Here is a tiny trained network, its code and every weight. The questions are about switching its units off for an input and a class, where a switched-off unit gives its printed mean instead of its output.

import numpy as np


def w(rows, s, z=0):
    codes = np.array(rows[::2]) - 128.0
    scale = np.full(codes.shape[1], s)
    scale[-1] = z or s
    return codes * scale


def norm(h):
    return h / np.sqrt((h * h).mean(-1, keepdims=True) + 1e-5)


def f(y):
    return y / 2 * (1 + np.tanh(0.7978845608 * (y + 0.044715 * y**3)))


def log_softmax(a):
    a = a - a.max(-1, keepdims=True)
    return a - np.log(np.exp(a).sum(-1, keepdims=True))


def net(x, mask):
    res = np.array(x, float).reshape(1, 6) / 4 @ E
    u = 0
    for l in range(2):
        y = f(norm(res) @ A[l][:, :-1].T + A[l][:, -1])
        res = res + np.where(mask[u : u + 16], y, B[l][:, -1]) @ B[l][:, :-1]
        u += 16
    return log_softmax(norm(res)[-1] @ U[:, :-1].T + U[:, -1])


A, B = {}, {}
E = w([
[26,213,203,136],'x0',
[127,128,124,129],'x1',
[118,176,91,235],'x2',
[130,132,134,128],'x3',
[105,4,112,188],'x4',
[127,129,133,132],'x5',
],0.0015)
A[0] = w([
[62,122,99,176,128],'L0N1',
[115,136,85,135,119],'L0N2',
[234,222,55,203,97],'L0N3',
[109,93,95,122,165],'L0N4',
[50,49,196,134,78],'L0N5',
[108,118,109,151,120],'L0N6',
[121,127,118,122,129],'L0N7',
[59,73,72,229,118],'L0N8',
[227,201,67,181,94],'L0N9',
[187,171,93,135,93],'L0N10',
[24,24,253,92,3],'L0N11',
[191,43,94,65,131],'L0N12',
[129,145,137,109,96],'L0N13',
[41,183,123,189,123],'L0N14',
[36,21,240,98,42],'L0N15',
[58,195,175,138,175],'L0N16',
],0.003,0.0029)
B[0] = w([
[136,97,151,158,152],'L0N1',
[148,137,124,141,116],'L0N2',
[103,172,3,92,175],'L0N3',
[115,122,161,173,210],'L0N4',
[69,120,76,119,137],'L0N5',
[139,119,128,147,123],'L0N6',
[130,129,131,130,130],'L0N7',
[149,102,162,168,216],'L0N8',
[110,139,58,102,143],'L0N9',
[122,120,89,110,96],'L0N10',
[77,140,14,75,119],'L0N11',
[121,127,175,177,238],'L0N12',
[141,130,125,108,83],'L0N13',
[129,112,169,165,164],'L0N14',
[71,159,43,101,148],'L0N15',
[86,108,184,114,255],'L0N16',
],0.0031,0.00093)
A[1] = w([
[113,167,163,118,103],'L1N1',
[182,143,118,89,116],'L1N2',
[101,171,150,110,120],'L1N3',
[144,196,1,130,3],'L1N4',
[152,140,108,67,144],'L1N5',
[151,133,112,86,124],'L1N6',
[152,164,138,160,130],'L1N7',
[147,155,143,154,120],'L1N8',
[144,65,125,133,90],'L1N9',
[144,132,129,138,126],'L1N10',
[229,145,127,84,78],'L1N11',
[84,159,118,107,122],'L1N12',
[165,65,76,146,92],'L1N13',
[146,142,85,99,109],'L1N14',
[163,121,97,61,106],'L1N15',
[137,96,106,129,111],'L1N16',
],0.0069,0.004)
B[1] = w([
[163,160,90,119,152],'L1N1',
[90,102,167,152,151],'L1N2',
[167,142,81,108,187],'L1N3',
[235,156,252,126,176],'L1N4',
[130,135,182,152,201],'L1N5',
[121,130,171,157,138],'L1N6',
[84,114,90,153,152],'L1N7',
[97,131,102,140,129],'L1N8',
[183,145,139,76,187],'L1N9',
[110,130,126,119,127],'L1N10',
[1,61,140,187,174],'L1N11',
[159,101,74,104,165],'L1N12',
[149,182,118,78,254],'L1N13',
[140,128,163,162,111],'L1N14',
[113,141,157,199,151],'L1N15',
[151,145,122,98,139],'L1N16',
],0.0043,0.0011)
U = w([
[42,63,206,250,253],'0',
[254,198,201,201,97],'1',
[107,195,181,2,101],'2',
[99,244,34,161,111],'3',
[225,14,149,39,112],'4',
[225,70,3,213,89],'5',
[38,55,28,46,84],'6',
],0.0097,0.0023)

Each question gives the input, the list of numbers given to net, and the class t.
The units are the neurons (one row each of A and B). Each row of codes is followed by its name. A weight is (code - 128) times the scale printed after its matrix; where a second scale follows, it is the last column's (A, B and U).
mask holds one flag per neuron, layer by layer. A switched-off neuron (its flag False) gives its mean, the last column of its row in B, instead of its output. The means were averaged over made-up inputs and are rounded, as every weight is.
A unit's drop is (log p(t) with every unit on - log p(t) with that unit switched off) / (log p(t) with every unit on - log p(t) with every unit switched off).
The circuit of an input: a set's keep is (log p(t) with only the set's units on - log p(t) with every unit switched off) / (log p(t) with every unit on - log p(t) with every unit switched off). Starting from the 12 units with the biggest drops (on a tie, the unit counted first), units are removed one at a time, each time the one whose removal leaves the highest keep (on an exact tie, the one counted first), for as long as the keep stays at least 0.8.
units of the circuit, in order: the units of the circuit, biggest drop first
unit that matters most: the unit with the biggest drop
top k neurons: the k neurons with the biggest drops, biggest first
k most important neurons of layer l: the k neurons of layer l with the biggest drops, biggest first
drop when u is switched off: that unit's drop, to one decimal
input [-7,7,-5,4,0,6], class 0: units of the circuit, in order => [L1N11, L1N15]
input [5,5,-3,-6,8,-5], class 6: 2 most important neurons of layer 0 => [L0N11, L0N15]
input [-5,0,0,2,-2,-1], class 0: units of the circuit, in order => [L1N11]
input [3,-2,0,-8,6,-7], class 6: 4 most important neurons of layer 0 => [L0N11, L0N15, L0N5, L0N12]
input [-1,-8,-1,7,8,-5], class 4: units of the circuit, in order => [L1N9, L1N13]
input [5,-3,2,6,-1,-3], class 3: units of the circuit, in order => [L1N4, L1N3]
input [-7,-8,2,1,-1,2], class 1: units of the circuit, in order => [L0N3, L1N4, L0N9]
input [7,5,-7,-4,1,-8], class 6: 4 most important neurons of layer 1 => [L1N4, L1N12, L1N13, L1N9]
input [1,-3,-7,-8,4,6], class 6: top 4 neurons => [L0N15, L0N11, L1N4, L0N5]
input [5,3,-2,7,7,5], class 6: top 2 neurons => [L0N11, L0N15]
input [8,-2,-4,-7,6,7], class 6: drop when L0N11 is switched off => 0.1
input [-4,7,-7,-1,-8,-6], class 0: drop when L1N11 is switched off => 0.2
input [-5,-4,-6,2,-3,6], class 0: drop when L1N11 is switched off => 0.1
input [5,4,-3,0,8,0], class 6: unit that matters most => L0N11
input [1,2,-3,4,4,5], class 6: 2 most important neurons of layer 0 => [L0N15, L0N11]
input [7,8,-8,0,1,-7], class 6: 4 most important neurons of layer 1 => [L1N4, L1N12, L1N13, L1N9]
